Here is a tiny trained network, its code and every weight. The questions are about switching its units off for an input and a class, where a switched-off unit gives its printed mean instead of its output.

import numpy as np


def w(rows, s, z=0):
    codes = np.array(rows[::2]) - 128.0
    scale = np.full(codes.shape[1], s)
    scale[-1] = z or s
    return codes * scale


def f(y):
    return np.maximum(y, 0)


def log_softmax(a):
    a = a - a.max(-1, keepdims=True)
    return a - np.log(np.exp(a).sum(-1, keepdims=True))


def net(x, mask):
    res = np.array(x, float).reshape(1, 8) / 4 @ E
    y = f(res @ A[0][:, :-1].T + A[0][:, -1])
    res = res + np.where(mask, y, B[0][:, -1]) @ B[0][:, :-1]
    return log_softmax(res[-1] @ U[:, :-1].T + U[:, -1])


A, B = {}, {}
E = w([
[213,1,68,160,139,34,158],'x0',
[103,59,196,185,159,153,163],'x1',
[85,231,158,96,170,95,153],'x2',
[120,165,88,68,111,179,182],'x3',
[220,138,203,129,124,148,86],'x4',
[93,155,127,99,13,141,147],'x5',
[135,169,146,118,119,171,245],'x6',
[221,175,116,189,212,204,162],'x7',
],0.0086)
A[0] = w([
[203,181,101,95,181,109,159,172],'neuron 1',
[86,103,89,149,94,33,72,174],'neuron 2',
[154,170,109,111,140,111,97,67],'neuron 3',
[114,128,100,163,119,113,187,102],'neuron 4',
[180,196,42,129,169,126,162,142],'neuron 5',
[78,190,167,84,93,206,182,214],'neuron 6',
[82,90,179,89,142,187,90,41],'neuron 7',
[199,148,134,136,92,120,149,210],'neuron 8',
[204,45,136,205,109,146,80,145],'neuron 9',
[140,158,126,91,137,119,5,184],'neuron 10',
[47,101,134,153,92,44,110,39],'neuron 11',
[196,76,161,97,99,82,140,254],'neuron 12',
[68,96,91,132,146,90,114,137],'neuron 13',
[124,150,205,180,140,217,157,145],'neuron 14',
[116,131,144,122,152,122,11,160],'neuron 15',
],0.012,0.0026)
B[0] = w([
[190,151,187,165,121,109,120,198],'neuron 1',
[118,176,157,121,175,70,83,202],'neuron 2',
[142,180,191,127,75,189,108,152],'neuron 3',
[133,175,159,122,123,140,151,158],'neuron 4',
[183,136,147,173,117,121,126,197],'neuron 5',
[59,96,10,99,138,140,119,253],'neuron 6',
[97,149,215,157,102,145,122,172],'neuron 7',
[111,179,123,97,194,92,114,171],'neuron 8',
[164,8,1,102,155,99,114,226],'neuron 9',
[110,239,174,152,103,148,219,196],'neuron 10',
[166,116,158,111,183,62,80,191],'neuron 11',
[83,97,81,70,209,108,97,191],'neuron 12',
[135,156,183,184,168,69,187,174],'neuron 13',
[65,138,91,44,186,24,40,222],'neuron 14',
[163,225,224,168,119,145,158,192],'neuron 15',
],0.0089,0.015)
U = w([
[173,165,211,177,135,120,151,228],'0',
[144,88,117,58,176,40,83,228],'1',
[64,150,106,43,60,238,122,13],'2',
[173,2,53,132,135,166,139,6],'3',
],0.0087,0.0022)

Each question gives the input, the list of numbers given to net, and the class t.
The units are the neurons (one row each of A and B). Each row of codes is followed by its name. A weight is (code - 128) times the scale printed after its matrix; where a second scale follows, it is the last column's (A, B and U).
mask holds one flag per neuron, in row order. A switched-off neuron (its flag False) gives its mean, the last column of its row in B, instead of its output. The means were averaged over made-up inputs and are rounded, as every weight is.
A unit's drop is (log p(t) with every unit on - log p(t) with that unit switched off) / (log p(t) with every unit on - log p(t) with every unit switched off).
The circuit of an input: a set's keep is (log p(t) with only the set's units on - log p(t) with every unit switched off) / (log p(t) with every unit on - log p(t) with every unit switched off). Starting from the 12 units with the biggest drops (on a tie, the unit counted first), units are removed one at a time, each time the one whose removal leaves the highest keep (on an exact tie, the one counted first), for as long as the keep stays at least 0.8.
units of the circuit, in order: the units of the circuit, biggest drop first
top k neurons: the k neurons with the biggest drops, biggest first
drop of u: that unit's drop, to one decimal
input [-1,3,-5,-2,7,-1,8,5], class 1: units of the circuit, in order : (neuron 14)
input [0,-5,-6,-5,0,6,3,6], class 3: units of the circuit, in order : (neuron 2; neuron 14; neuron 9)
input [4,0,6,7,-3,-3,6,-2], class 0: units of the circuit, in order : (neuron 9; neuron 14)
input [-6,7,7,-6,-5,7,5,4], class 2: top 4 neurons : (neuron 6; neuron 9; neuron 11; neuron 2)
input [3,-1,-1,8,-6,6,7,7], class 2: units of the circuit, in order : (neuron 6; neuron 9)
input [4,3,-1,-3,1,7,-1,5], class 3: top 3 neurons : (neuron 9; neuron 2; neuron 14)
input [5,1,-1,-5,4,-2,1,5], class 3: top 2 neurons : (neuron 9; neuron 2)
input [1,-6,8,7,2,2,5,5], class 0: top 3 neurons : (neuron 1; neuron 5; neuron 9)
input [2,8,2,8,3,8,8,0], class 2: top 2 neurons : (neuron 6; neuron 9)
input [-4,2,-7,-2,-8,5,-7,0], class 0: units of the circuit, in order : (neuron 14; neuron 6)
input [-6,-2,-4,0,8,1,6,-1], class 2: top 2 neurons : (neuron 9; neuron 11)
input [-7,7,8,-7,2,8,-1,4], class 1: top 4 neurons : (neuron 14; neuron 10; neuron 3; neuron 4)
input [-8,7,-5,4,4,-4,-6,0], class 0: top 2 neurons : (neuron 15; neuron 7)
input [-3,-1,-4,-5,6,-5,-3,-7], class 0: units of the circuit, in order : (neuron 15)
input [-8,-3,1,-1,1,1,5,6], class 1: top 2 neurons : (neuron 14; neuron 10)
input [-8,-8,3,3,3,-6,-1,-3], class 2: top 4 neurons : (neuron 6; neuron 13; neuron 11; neuron 2)
input [6,-7,0,5,-1,-7,-1,3], class 0: drop of neuron 14 : 0.3
input [1,-2,0,5,0,7,1,-3], class 2: drop of neuron 14 : 0.3
input [-6,2,4,2,-2,7,-2,3], class 2: drop of neuron 10 : 0.0
input [8,6,-4,-8,1,4,1,3], class 3: units of the circuit, in order : (neuron 9)
